Below is a small trained network, with its code and all its weights. Each question gives an input and a class and asks what happens when units are switched off, that is, made to give their printed mean instead of their output.

import numpy as np


def w(rows, s, z=0):
    codes = np.array(rows[::2]) - 128.0
    scale = np.full(codes.shape[1], s)
    scale[-1] = z or s
    return codes * scale


def f(y):
    return np.maximum(y, 0)


def log_softmax(a):
    a = a - a.max(-1, keepdims=True)
    return a - np.log(np.exp(a).sum(-1, keepdims=True))


def net(x, mask):
    res = np.array(x, float).reshape(1, 8) / 4 @ E
    y = f(res @ A[0][:, :-1].T + A[0][:, -1])
    res = res + np.where(mask, y, B[0][:, -1]) @ B[0][:, :-1]
    return log_softmax(res[-1] @ U[:, :-1].T + U[:, -1])


A, B = {}, {}
E = w([
[129,128,124,113,123,140,132,124,115],'x0',
[133,126,121,116,127,142,136,115,107],'x1',
[108,57,179,165,116,148,84,182,37],'x2',
[26,58,78,148,88,151,168,100,182],'x3',
[199,29,82,65,165,124,107,168,195],'x4',
[131,127,124,125,122,129,129,123,121],'x5',
[103,105,89,74,163,30,245,181,60],'x6',
[114,130,144,121,149,140,132,140,140],'x7',
],0.011)
A[0] = w([
[90,188,147,169,97,111,134,112,100,112],'n0',
[105,36,192,150,122,126,77,171,49,41],'n1',
[130,131,114,101,139,57,232,178,82,134],'n2',
[67,50,92,132,110,143,136,120,157,37],'n3',
[111,63,137,172,136,138,86,193,77,79],'n4',
[158,127,161,130,104,174,117,85,156,167],'n5',
[176,162,109,113,150,125,175,114,194,69],'n6',
[60,164,141,108,117,73,116,171,123,175],'n7',
[150,122,152,144,137,137,104,171,80,56],'n8',
[147,215,43,114,148,109,185,63,223,14],'n9',
[118,96,95,121,166,52,169,135,101,132],'n10',
[206,50,134,104,159,130,122,149,174,110],'n11',
[203,195,155,113,149,106,108,153,91,79],'n12',
[16,57,82,143,69,146,162,85,173,77],'n13',
[147,122,130,135,125,115,189,180,121,188],'n14',
[74,227,132,185,144,149,150,122,70,95],'n15',
[215,126,152,109,172,127,103,140,122,56],'n16',
[159,134,144,166,109,227,8,76,175,177],'n17',
[108,115,144,121,141,77,140,125,132,154],'n18',
[120,116,119,144,125,56,112,131,134,107],'n19',
[95,204,173,162,67,115,140,104,113,109],'n20',
[210,191,168,120,145,122,119,165,98,74],'n21',
[131,75,125,163,125,118,99,158,102,2],'n22',
[154,78,153,135,142,90,178,124,96,145],'n23',
[234,16,89,72,130,145,113,165,186,108],'n24',
[179,196,137,103,145,92,94,186,100,114],'n25',
[178,215,155,75,132,106,158,110,182,79],'n26',
],0.012,0.0026)
B[0] = w([
[73,154,137,145,176,88,85,117,113,198],'n0',
[212,161,175,43,100,92,194,106,90,209],'n1',
[116,162,81,112,101,184,92,217,178,251],'n2',
[139,96,148,194,141,158,136,75,181,181],'n3',
[200,130,144,89,84,83,145,112,61,189],'n4',
[135,133,101,123,105,135,114,186,159,176],'n5',
[176,142,137,107,97,98,142,109,84,178],'n6',
[126,133,100,114,127,136,100,152,127,175],'n7',
[163,124,158,137,110,105,164,97,120,169],'n8',
[210,133,188,61,90,97,164,128,47,217],'n9',
[121,142,104,111,102,171,112,188,164,209],'n10',
[50,165,107,145,166,84,105,109,68,198],'n11',
[134,81,146,181,141,169,138,92,207,206],'n12',
[166,54,147,221,141,163,141,56,207,221],'n13',
[131,119,113,121,119,151,100,171,145,181],'n14',
[51,141,118,130,187,74,100,88,73,223],'n15',
[118,93,135,182,148,149,126,83,174,185],'n16',
[121,152,64,74,82,205,121,251,171,252],'n17',
[122,123,114,126,114,154,127,144,131,160],'n18',
[109,117,135,101,140,164,141,129,130,148],'n19',
[65,139,111,123,190,73,110,131,84,210],'n20',
[142,56,103,194,125,150,149,94,180,204],'n21',
[169,141,160,108,123,104,143,119,102,158],'n22',
[132,151,107,107,102,157,119,152,134,182],'n23',
[13,166,132,143,208,60,89,107,69,231],'n24',
[127,84,140,175,114,171,130,78,180,203],'n25',
[180,120,170,107,100,103,171,106,92,194],'n26',
],0.017,0.018)
U = w([
[112,175,48,90,104,176,86,249,171,98],'0',
[37,172,110,139,228,56,78,127,89,225],'1',
[148,60,141,200,150,149,138,87,196,2],'2',
[209,157,180,65,93,78,169,136,78,200],'3',
],0.011,0.00099)

Each question gives the input, the list of numbers given to net, and the class t.
The units are the neurons (one row each of A and B). Each row of codes is followed by its name. A weight is (code - 128) times the scale printed after its matrix; where a second scale follows, it is the last column's (A, B and U).
mask holds one flag per neuron, in row order. A switched-off neuron (its flag False) gives its mean, the last column of its row in B, instead of its output. The means were averaged over made-up inputs and are rounded, as every weight is.
A unit's drop is (log p(t) with every unit on - log p(t) with that unit switched off) / (log p(t) with every unit on - log p(t) with every unit switched off).
The circuit of an input: a set's keep is (log p(t) with only the set's units on - log p(t) with every unit switched off) / (log p(t) with every unit on - log p(t) with every unit switched off). Starting from the 12 units with the biggest drops (on a tie, the unit counted first), units are removed one at a time, each time the one whose removal leaves the highest keep (on an exact tie, the one counted first), for as long as the keep stays at least 0.8.
circuit, biggest first: the units of the circuit, biggest drop first
top k neurons: the k neurons with the biggest drops, biggest first
drop of u: that unit's drop, to one decimal
input [5,-3,-1,5,-4,-4,-2,-2], class 2: top 2 neurons : (n13 n24)
input [-4,-1,-8,-3,7,2,-6,-2], class 3: circuit, biggest first : (n9)
input [3,-7,-8,0,-8,2,-5,2], class 1: top 3 neurons : (n20 n15 n0)
input [0,1,-8,-5,6,-7,-1,7], class 3: top 3 neurons : (n9 n26 n6)
input [-8,3,8,-7,3,-2,-7,3], class 3: top 4 neurons : (n1 n4 n2 n8)
input [-4,-6,-6,-7,-3,4,7,0], class 0: top 2 neurons : (n2 n13)
input [-4,2,8,-4,-1,2,8,-2], class 0: top 3 neurons : (n2 n10 n9)
input [-4,4,-7,-7,-6,8,-2,-3], class 2: top 3 neurons : (n12 n21 n24)
input [-2,8,1,-6,-7,5,-6,0], class 1: top 4 neurons : (n15 n20 n2 n0)
input [6,-6,-4,2,6,-4,-5,0], class 1: top 3 neurons : (n24 n2 n11)
input [-4,-4,8,-1,8,-2,7,4], class 1: top 3 neurons : (n24 n11 n17)
input [4,-7,0,-8,-6,-2,0,6], class 2: top 2 neurons : (n21 n12)
input [4,-6,-3,4,8,-8,0,-8], class 1: drop of n24 : 0.2
input [-1,4,-1,-7,-2,6,-6,7], class 2: drop of n16 : 0.6
input [-7,-2,-3,-4,-2,-4,2,-2], class 2: drop of n17 : 0.3
input [-3,1,5,-3,4,8,2,-3], class 3: circuit, biggest first : (n1)
